Here is a tiny trained network, its code and every weight. The questions are about switching its units off for an input and a class, where a switched-off unit gives its printed mean instead of its output.

import numpy as np


def w(rows, s, z=0):
    codes = np.array(rows[::2]) - 128.0
    scale = np.full(codes.shape[1], s)
    scale[-1] = z or s
    return codes * scale


def f(y):
    return np.maximum(y, 0)


def log_softmax(a):
    a = a - a.max(-1, keepdims=True)
    return a - np.log(np.exp(a).sum(-1, keepdims=True))


def net(x, mask):
    res = np.array(x, float).reshape(1, 8) / 4 @ E
    y = f(res @ A[0][:, :-1].T + A[0][:, -1])
    res = res + np.where(mask, y, B[0][:, -1]) @ B[0][:, :-1]
    return log_softmax(res[-1] @ U[:, :-1].T + U[:, -1])


A, B = {}, {}
E = w([
[175,63,174,209,87],'x0',
[131,129,118,132,123],'x1',
[124,123,134,125,129],'x2',
[120,30,43,146,248],'x3',
[124,124,133,128,127],'x4',
[158,103,111,22,119],'x5',
[126,126,130,130,125],'x6',
[124,125,137,125,130],'x7',
],0.013)
A[0] = w([
[109,117,80,123,189,70],'N0',
[250,102,99,102,96,181],'N1',
[61,192,106,75,146,3],'N2',
[116,53,73,131,210,167],'N3',
[119,34,106,139,157,158],'N4',
[126,184,165,68,95,108],'N5',
[138,109,178,105,109,205],'N6',
[104,184,99,146,145,95],'N7',
[79,169,159,60,124,141],'N8',
[87,128,210,208,90,145],'N9',
[47,161,109,150,135,147],'N10',
[121,91,131,106,103,148],'N11',
[109,97,47,56,101,210],'N12',
[158,151,154,142,82,135],'N13',
[113,188,143,117,28,243],'N14',
[127,81,120,147,115,89],'N15',
[129,114,82,63,140,56],'N16',
[107,125,84,190,186,178],'N17',
],0.014,0.0068)
B[0] = w([
[113,54,98,115,172,185],'N0',
[39,215,208,88,148,180],'N1',
[81,133,136,140,150,171],'N2',
[98,20,146,146,254,250],'N3',
[116,70,185,191,186,213],'N4',
[129,182,38,91,81,185],'N5',
[51,194,120,102,91,167],'N6',
[57,192,156,162,153,154],'N7',
[160,166,115,71,102,179],'N8',
[164,154,151,179,72,197],'N9',
[47,195,222,118,155,167],'N10',
[84,203,145,95,115,148],'N11',
[136,140,144,41,174,197],'N12',
[177,177,149,149,80,171],'N13',
[158,214,123,81,72,223],'N14',
[174,92,214,180,201,152],'N15',
[170,90,85,61,165,167],'N16',
[96,90,185,182,164,206],'N17',
],0.0098,0.021)
U = w([
[112,245,168,97,100,240],'0',
[97,111,178,101,162,252],'1',
[222,160,142,161,7,53],'2',
[185,81,157,178,143,10],'3',
[159,185,63,31,75,60],'4',
[160,66,73,48,169,1],'5',
],0.012,0.006)

Each question gives the input, the list of numbers given to net, and the class t.
The units are the neurons (one row each of A and B). Each row of codes is followed by its name. A weight is (code - 128) times the scale printed after its matrix; where a second scale follows, it is the last column's (A, B and U).
mask holds one flag per neuron, in row order. A switched-off neuron (its flag False) gives its mean, the last column of its row in B, instead of its output. The means were averaged over made-up inputs and are rounded, as every weight is.
A unit's drop is (log p(t) with every unit on - log p(t) with that unit switched off) / (log p(t) with every unit on - log p(t) with every unit switched off).
The circuit of an input: a set's keep is (log p(t) with only the set's units on - log p(t) with every unit switched off) / (log p(t) with every unit on - log p(t) with every unit switched off). Starting from the 12 units with the biggest drops (on a tie, the unit counted first), units are removed one at a time, each time the one whose removal leaves the highest keep (on an exact tie, the one counted first), for as long as the keep stays at least 0.8.
circuit, biggest first: the units of the circuit, biggest drop first
most important unit: the unit with the biggest drop
k most important neurons: the k neurons with the biggest drops, biggest first
drop when u is switched off: that unit's drop, to one decimal
input [6,7,2,-3,1,4,4,7], class 0: most important unit : N1
input [-5,-3,-2,2,0,1,3,5], class 5: 2 most important neurons : N1, N16
input [1,-6,6,0,-4,-4,-7,-4], class 2: circuit, biggest first : N3, N1, N12, N9
input [-7,4,8,0,8,-7,-6,3], class 0: 2 most important neurons : N3, N4
input [3,6,8,0,0,-6,-8,8], class 2: 2 most important neurons : N3, N9
input [0,-5,-4,7,4,3,-5,4], class 5: 3 most important neurons : N16, N0, N10
input [5,-5,-8,0,-1,2,6,-8], class 0: 2 most important neurons : N3, N1
input [6,1,3,0,4,6,-5,3], class 0: 2 most important neurons : N3, N1
input [-8,0,-2,-7,4,1,-5,5], class 4: 2 most important neurons : N5, N8
input [-2,-2,7,-1,-3,-4,1,-3], class 0: drop when N3 is switched off : 0.3
input [6,-2,-5,0,5,-1,-1,7], class 2: drop when N9 is switched off : 0.1
input [1,-6,-1,-1,-3,-3,-5,-7], class 2: drop when N1 is switched off : 0.2
input [6,6,-8,-1,7,0,-6,-7], class 2: drop when N10 is switched off : 0.2
input [6,7,-1,-5,-2,-2,8,8], class 2: most important unit : N9
